Below is a small trained network, with its code and all its weights. Each question gives an input and a target symbol and asks what happens when units are switched off, that is, made to give their printed mean instead of their output.

import numpy as np


def w(rows, s, z=0):
    codes = np.array(rows[::2]) - 128.0
    scale = np.full(codes.shape[1], s)
    scale[-1] = z or s
    return codes * scale


def f(y):
    return y / 2 * (1 + np.tanh(0.7978845608 * (y + 0.044715 * y**3)))


def softmax(a):
    e = np.exp(a - a.max(-1, keepdims=True))
    return e / e.sum(-1, keepdims=True)


def log_softmax(a):
    a = a - a.max(-1, keepdims=True)
    return a - np.log(np.exp(a).sum(-1, keepdims=True))


def net(x, mask):
    ids = ['αδζημπστφψω'.index(c) for c in x.split()]
    T = len(ids)
    res = E[ids] + P[:T]
    r = res
    for j in range(2):
        rows = slice(4 * j, 4 * j + 4)
        q, k, v = (r @ M[0][rows].T for M in (Q, K, V))
        z = softmax(np.where(np.tri(T) > 0, q @ k.T / 4**0.5, -1e9)) @ v
        o = O[0][rows]
        res = res + np.where(mask[j], z, o[:, -1]) @ o[:, :-1]
    y = f(res @ A[0][:, :-1].T + A[0][:, -1])
    res = res + np.where(mask[2:10], y, B[0][:, -1]) @ B[0][:, :-1]
    return log_softmax(res[-1] @ U[:, :-1].T + U[:, -1])


Q, K, V, O, A, B = {}, {}, {}, {}, {}, {}
E = w([
[145,185,162,28,173,137,131,103,172,184,146],'α',
[93,83,111,115,110,158,167,102,190,161,166],'δ',
[174,139,108,93,163,93,70,159,101,195,182],'ζ',
[100,61,100,95,65,177,152,39,169,115,52],'η',
[133,96,152,176,131,123,100,9,148,152,86],'μ',
[62,141,101,155,133,159,82,148,218,160,101],'π',
[196,133,162,86,73,113,105,122,142,179,176],'σ',
[105,192,107,70,28,128,177,54,112,234,197],'τ',
[116,96,91,133,157,43,96,73,162,127,183],'φ',
[107,228,173,70,139,127,141,119,125,150,206],'ψ',
[99,230,65,140,93,84,64,35,146,81,120],'ω',
],0.016)
P = w([
[54,2,208,205,44,224,81,100,15,74,215],'0',
[111,108,123,124,75,127,158,96,29,148,147],'1',
[138,115,120,129,77,118,122,113,62,169,172],'2',
[140,132,126,130,77,111,104,114,71,163,189],'3',
[137,133,145,108,69,122,72,121,80,158,195],'4',
[145,146,126,101,70,121,58,119,113,171,193],'5',
[148,142,141,109,73,124,38,121,106,164,193],'6',
[146,159,157,72,94,105,31,125,97,189,196],'7',
],0.0082)
Q[0] = w([
[79,111,155,201,166,77,127,168,144,116,29],'head 0',
[165,169,147,130,149,220,125,137,90,168,128],'head 0',
[139,131,64,104,98,188,124,161,103,182,82],'head 0',
[133,88,77,125,87,162,2,72,207,181,207],'head 0',
[56,215,125,128,47,133,68,62,181,195,113],'head 1',
[122,99,121,140,149,46,99,160,120,133,70],'head 1',
[120,121,59,63,52,75,49,34,230,197,106],'head 1',
[48,153,173,163,123,63,47,153,138,140,138],'head 1',
],0.0074)
K[0] = w([
[208,95,167,72,95,163,227,183,99,142,61],'head 0',
[95,157,145,75,130,128,75,171,188,154,48],'head 0',
[89,218,137,195,157,129,42,122,157,104,85],'head 0',
[56,107,167,176,148,176,46,76,105,106,222],'head 0',
[85,113,153,158,104,160,95,79,81,140,132],'head 1',
[167,146,23,1,139,157,170,159,152,119,181],'head 1',
[82,113,246,228,71,124,3,161,104,74,133],'head 1',
[105,34,174,205,26,155,123,233,8,54,136],'head 1',
],0.0074)
V[0] = w([
[125,90,91,144,88,130,161,142,122,227,161],'head 0',
[145,103,251,93,166,175,123,148,150,207,84],'head 0',
[199,96,137,123,129,90,139,99,96,146,132],'head 0',
[135,144,149,133,77,149,111,68,199,189,93],'head 0',
[151,102,144,149,93,168,201,163,67,58,112],'head 1',
[135,107,165,128,146,154,61,139,89,101,146],'head 1',
[143,162,161,67,79,200,112,174,123,131,153],'head 1',
[157,152,122,17,115,135,109,67,133,138,117],'head 1',
],0.011)
O[0] = w([
[91,119,163,106,120,135,208,179,108,244,144,236],'head 0',
[141,83,98,139,53,214,56,147,107,93,207,145],'head 0',
[162,97,178,125,255,102,190,137,104,157,194,139],'head 0',
[123,219,179,153,172,175,147,202,114,93,177,241],'head 0',
[243,65,69,125,90,170,152,152,117,103,102,92],'head 1',
[189,145,84,90,177,119,140,94,141,150,169,255],'head 1',
[98,102,120,45,140,174,202,140,151,68,96,234],'head 1',
[142,113,135,185,111,133,204,117,102,97,166,195],'head 1',
],0.01,0.0064)
A[0] = w([
[89,124,126,83,156,151,125,79,79,89,134,205],'neuron 0',
[115,158,113,146,144,105,114,89,142,146,87,187],'neuron 1',
[136,123,131,115,133,162,109,120,82,151,169,68],'neuron 2',
[81,9,85,163,152,116,105,187,132,102,175,153],'neuron 3',
[118,145,121,77,117,125,159,114,96,130,92,185],'neuron 4',
[146,121,146,151,174,137,180,97,103,127,165,101],'neuron 5',
[173,93,48,137,99,144,115,87,100,139,152,116],'neuron 6',
[45,37,85,229,194,135,127,195,55,99,73,2],'neuron 7',
],0.011,0.0094)
B[0] = w([
[132,103,87,191,89,96,141,109,189,144,132,254],'neuron 0',
[172,181,187,119,84,183,126,155,89,80,174,184],'neuron 1',
[121,176,78,122,166,158,145,160,121,127,121,215],'neuron 2',
[193,190,73,210,158,84,176,130,158,179,175,161],'neuron 3',
[88,81,147,198,188,111,107,152,145,77,107,233],'neuron 4',
[116,80,121,135,156,125,89,62,83,30,195,242],'neuron 5',
[84,24,132,139,105,83,96,158,69,91,57,163],'neuron 6',
[200,131,66,142,216,255,167,72,117,185,154,126],'neuron 7',
],0.0095,0.0092)
U = w([
[158,140,63,93,182,202,162,94,180,52,104,48],'α',
[89,148,115,218,100,100,118,133,131,124,147,254],'δ',
[135,185,20,207,212,148,67,115,61,154,78,44],'ζ',
[135,103,115,168,93,96,111,128,162,97,81,90],'η',
[149,178,143,163,144,203,84,2,53,189,112,84],'μ',
[92,181,108,138,106,133,139,175,164,177,66,198],'π',
[186,117,142,112,58,129,160,171,56,77,107,86],'σ',
[8,153,121,131,124,134,164,155,55,105,99,14],'τ',
[93,134,108,102,164,39,101,37,166,171,117,104],'φ',
[79,145,142,35,122,134,60,137,166,51,150,151],'ψ',
[159,199,119,185,129,86,111,143,154,35,85,57],'ω',
],0.0051,0.0076)

Each question gives the input, a string of symbols that net reads in full, and the target symbol t.
The units are the heads (4 rows each of Q, K, V and O) and the neurons (one row each of A and B). Each row of codes is followed by its name. A weight is (code - 128) times the scale printed after its matrix; where a second scale follows, it is the last column's (O, A, B and U).
mask holds one flag per unit, heads first, then neurons. A switched-off unit (its flag False) gives its mean, the last column of its rows in O or B, instead of its output. The means were averaged over made-up inputs and are rounded, as every weight is.
A unit's drop is (log p(t) with every unit on - log p(t) with that unit switched off) / (log p(t) with every unit on - log p(t) with every unit switched off).
The circuit of an input: a set's keep is (log p(t) with only the set's units on - log p(t) with every unit switched off) / (log p(t) with every unit on - log p(t) with every unit switched off). Starting from all 10 units, units are removed one at a time, each time the one whose removal leaves the highest keep (on an exact tie, the one counted first), for as long as the keep stays at least 0.8.
units of the circuit, in order: the units of the circuit, biggest drop first
most important unit: the unit with the biggest drop
top k neurons: the k neurons with the biggest drops, biggest first
which heads matter: for each layer, one digit per head in row order, 1 if its drop is at least 0.15 and else 0, layers parted by /
drop of u: that unit's drop, to one decimal
input σ ζ φ δ σ τ ψ δ, target α: which heads matter	01
input ψ α α η, target η: top 2 neurons	(neuron 6; neuron 0)
input η α ψ, target σ: most important unit	head 1
input σ φ α φ φ, target φ: top 2 neurons	(neuron 1; neuron 2)
input ζ α α δ, target φ: which heads matter	11
input σ α φ α α σ α, target α: which heads matter	01
input π α α ψ α σ σ, target ψ: which heads matter	11
input ζ α φ δ δ, target φ: units of the circuit, in order	(head 0; head 1)
input α α τ σ φ τ, target φ: which heads matter	10
input δ π δ, target π: which heads matter	11
input ω η α π η η, target ω: units of the circuit, in order	(head 0; neuron 1)
input δ η τ, target π: units of the circuit, in order	(neuron 5; head 1; head 0)
input μ φ π α μ, target μ: which heads matter	01
input φ α α ω σ τ, target μ: top 3 neurons	(neuron 1; neuron 0; neuron 6)
input δ α α σ α δ, target π: units of the circuit, in order	(neuron 5; head 0; head 1)
input φ α δ μ ζ ψ α, target μ: units of the circuit, in order	(head 1; neuron 0; neuron 4)
input φ α α ζ ψ ψ σ, target μ: top 2 neurons	(neuron 1; neuron 0)
input φ μ ζ, target μ: most important unit	head 1
input φ η δ α α α, target μ: top 3 neurons	(neuron 1; neuron 0; neuron 6)
input σ α α, target α: top neuron	(neuron 2)
input δ π σ μ α σ, target π: drop of head 1	0.3
input π α ζ ζ φ π δ π, target ψ: drop of neuron 1	0.2
input α σ α σ ω δ σ, target ω: drop of head 0	1.3
